Below is a small trained network, with its code and all its weights. Each question gives an input and a class and asks what happens when units are switched off, that is, made to give their printed mean instead of their output.

import numpy as np


def w(rows, s, z=0):
    codes = np.array(rows[::2]) - 128.0
    scale = np.full(codes.shape[1], s)
    scale[-1] = z or s
    return codes * scale


def norm(h):
    return h / np.sqrt((h * h).mean(-1, keepdims=True) + 1e-5)


def f(y):
    return y / 2 * (1 + np.tanh(0.7978845608 * (y + 0.044715 * y**3)))


def log_softmax(a):
    a = a - a.max(-1, keepdims=True)
    return a - np.log(np.exp(a).sum(-1, keepdims=True))


def net(x, mask):
    res = np.array(x, float).reshape(1, 8) / 4 @ E
    u = 0
    for l in range(3):
        y = f(norm(res) @ A[l][:, :-1].T + A[l][:, -1])
        res = res + np.where(mask[u : u + 5], y, B[l][:, -1]) @ B[l][:, :-1]
        u += 5
    return log_softmax(norm(res)[-1] @ U[:, :-1].T + U[:, -1])


A, B = {}, {}
E = w([
[147,93,137,221,131,92,146,229,238],'x0',
[64,1,94,247,174,83,207,77,50],'x1',
[128,132,130,128,130,126,128,127,127],'x2',
[129,127,127,127,128,129,129,131,127],'x3',
[128,128,130,127,130,129,129,127,130],'x4',
[129,130,129,128,129,128,125,129,128],'x5',
[23,141,122,92,114,115,174,202,133],'x6',
[127,121,128,128,128,127,126,130,128],'x7',
],0.0019)
A[0] = w([
[110,128,128,59,104,91,97,251,194,90],'L0N1',
[133,198,173,8,77,214,76,127,117,123],'L0N2',
[174,84,130,160,156,93,130,39,74,72],'L0N3',
[214,148,153,110,104,71,113,202,216,6],'L0N4',
[134,155,113,143,118,143,109,186,183,78],'L0N5',
],0.0029,0.0018)
B[0] = w([
[93,228,136,160,104,132,241,64,144,182],'L0N1',
[153,148,44,160,159,4,124,176,166,250],'L0N2',
[140,181,160,96,89,132,213,86,160,173],'L0N3',
[114,156,119,159,131,236,57,132,73,163],'L0N4',
[127,150,135,162,115,143,163,94,129,136],'L0N5',
],0.0035,0.0023)
A[1] = w([
[201,196,113,118,98,166,53,103,134,2],'L1N1',
[163,26,67,215,158,50,148,113,160,153],'L1N2',
[65,60,187,73,163,173,157,49,4,69],'L1N3',
[229,198,82,101,132,56,62,108,209,101],'L1N4',
[38,132,54,144,166,125,155,169,54,93],'L1N5',
],0.0034,0.00081)
B[1] = w([
[82,3,209,195,146,140,112,144,105,178],'L1N1',
[190,197,201,51,174,147,112,149,95,219],'L1N2',
[120,84,79,184,59,139,120,57,228,208],'L1N3',
[109,35,152,86,111,160,138,69,30,255],'L1N4',
[45,135,148,77,82,126,32,157,181,176],'L1N5',
],0.0034,0.0029)
A[2] = w([
[254,131,191,222,178,164,119,135,133,79],'L2N1',
[70,105,165,112,154,90,167,187,152,5],'L2N2',
[62,140,155,173,146,154,157,238,154,79],'L2N3',
[197,107,77,154,97,159,137,43,66,219],'L2N4',
[130,70,153,207,92,226,78,163,140,12],'L2N5',
],0.0044,0.0012)
B[2] = w([
[3,112,58,128,132,97,214,112,72,251],'L2N1',
[207,72,69,110,148,166,4,117,30,151],'L2N2',
[253,96,210,88,127,144,97,91,118,208],'L2N3',
[225,149,139,163,199,149,64,225,191,252],'L2N4',
[42,191,114,138,132,210,23,157,111,168],'L2N5',
],0.0036,0.003)
U = w([
[212,73,166,88,163,120,72,153,72,248],'0',
[206,118,90,191,153,126,151,75,226,69],'1',
[28,143,119,188,140,207,100,157,81,102],'2',
[80,108,119,142,183,83,248,136,70,81],'3',
[84,176,64,51,99,54,128,156,86,121],'4',
[12,74,104,123,50,112,123,76,189,60],'5',
[163,201,194,127,63,173,155,145,184,107],'6',
],0.012,0.0015)

Each question gives the input, the list of numbers given to net, and the class t.
The units are the neurons (one row each of A and B). Each row of codes is followed by its name. A weight is (code - 128) times the scale printed after its matrix; where a second scale follows, it is the last column's (A, B and U).
mask holds one flag per neuron, layer by layer. A switched-off neuron (its flag False) gives its mean, the last column of its row in B, instead of its output. The means were averaged over made-up inputs and are rounded, as every weight is.
A unit's drop is (log p(t) with every unit on - log p(t) with that unit switched off) / (log p(t) with every unit on - log p(t) with every unit switched off).
The circuit of an input: a set's keep is (log p(t) with only the set's units on - log p(t) with every unit switched off) / (log p(t) with every unit on - log p(t) with every unit switched off). Starting from the 12 units with the biggest drops (on a tie, the unit counted first), units are removed one at a time, each time the one whose removal leaves the highest keep (on an exact tie, the one counted first), for as long as the keep stays at least 0.8.
circuit, biggest first: the units of the circuit, biggest drop first
most important unit: the unit with the biggest drop
top k neurons: the k neurons with the biggest drops, biggest first
k most important neurons of layer l: the k neurons of layer l with the biggest drops, biggest first
input [-2,6,1,-3,-6,-7,0,4], class 1: most important unit -> L1N3
input [7,-8,-8,2,7,-1,-1,1], class 2: 2 most important neurons of layer 0 -> (L0N4, L0N3)
input [-3,2,1,-3,-7,-6,7,7], class 5: circuit, biggest first -> (L0N2, L1N3)
input [1,7,-3,-8,0,3,7,-7], class 0: 2 most important neurons of layer 1 -> (L1N2, L1N4)
input [7,7,3,-4,-6,3,-4,8], class 3: circuit, biggest first -> (L2N1, L1N2)
input [-8,3,1,1,7,2,0,0], class 1: 2 most important neurons of layer 2 -> (L2N4, L2N1)
input [2,5,1,5,5,2,1,-6], class 0: top 2 neurons -> (L1N5, L2N2)
input [-4,8,-7,4,4,6,5,-3], class 5: circuit, biggest first -> (L1N3, L1N5)
input [-6,1,-2,1,4,1,-5,-3], class 1: 2 most important neurons of layer 1 -> (L1N3, L1N2)
input [3,-1,4,0,3,-2,2,4], class 6: 2 most important neurons of layer 2 -> (L2N3, L2N1)
input [0,-4,7,-6,3,-6,3,4], class 4: 2 most important neurons of layer 2 -> (L2N4, L2N1)
input [-7,3,-7,7,8,5,-2,-1], class 1: top 2 neurons -> (L2N4, L1N3)
input [2,-6,8,-3,8,-6,-1,2], class 2: top 2 neurons -> (L0N4, L1N1)
input [-6,4,-3,-5,1,0,1,-1], class 5: most important unit -> L1N5
input [-1,5,-8,5,-1,8,2,-2], class 5: 2 most important neurons of layer 1 -> (L1N3, L1N5)
input [8,-8,-8,5,-1,-3,-2,8], class 2: top 2 neurons -> (L0N4, L2N5)
input [-3,8,2,-3,4,-4,5,-2], class 5: 2 most important neurons of layer 1 -> (L1N3, L1N5)
input [0,4,7,2,-8,-4,-4,0], class 1: top 3 neurons -> (L0N2, L0N3, L1N3)
input [3,1,1,-6,-7,5,7,5], class 0: top 2 neurons -> (L2N3, L2N2)
input [6,2,-5,2,-2,-8,-8,4], class 3: most important unit -> L2N1
input [7,0,6,5,2,-8,-8,-5], class 2: circuit, biggest first -> (L2N5, L2N1)
input [0,2,3,-4,3,-2,0,7], class 1: top 3 neurons -> (L0N2, L1N3, L0N3)
input [0,1,3,1,4,2,4,-7], class 5: 4 most important neurons of layer 1 -> (L1N5, L1N2, L1N1, L1N3)
input [3,1,4,-2,2,-7,1,-8], class 0: 2 most important neurons of layer 2 -> (L2N3, L2N2)
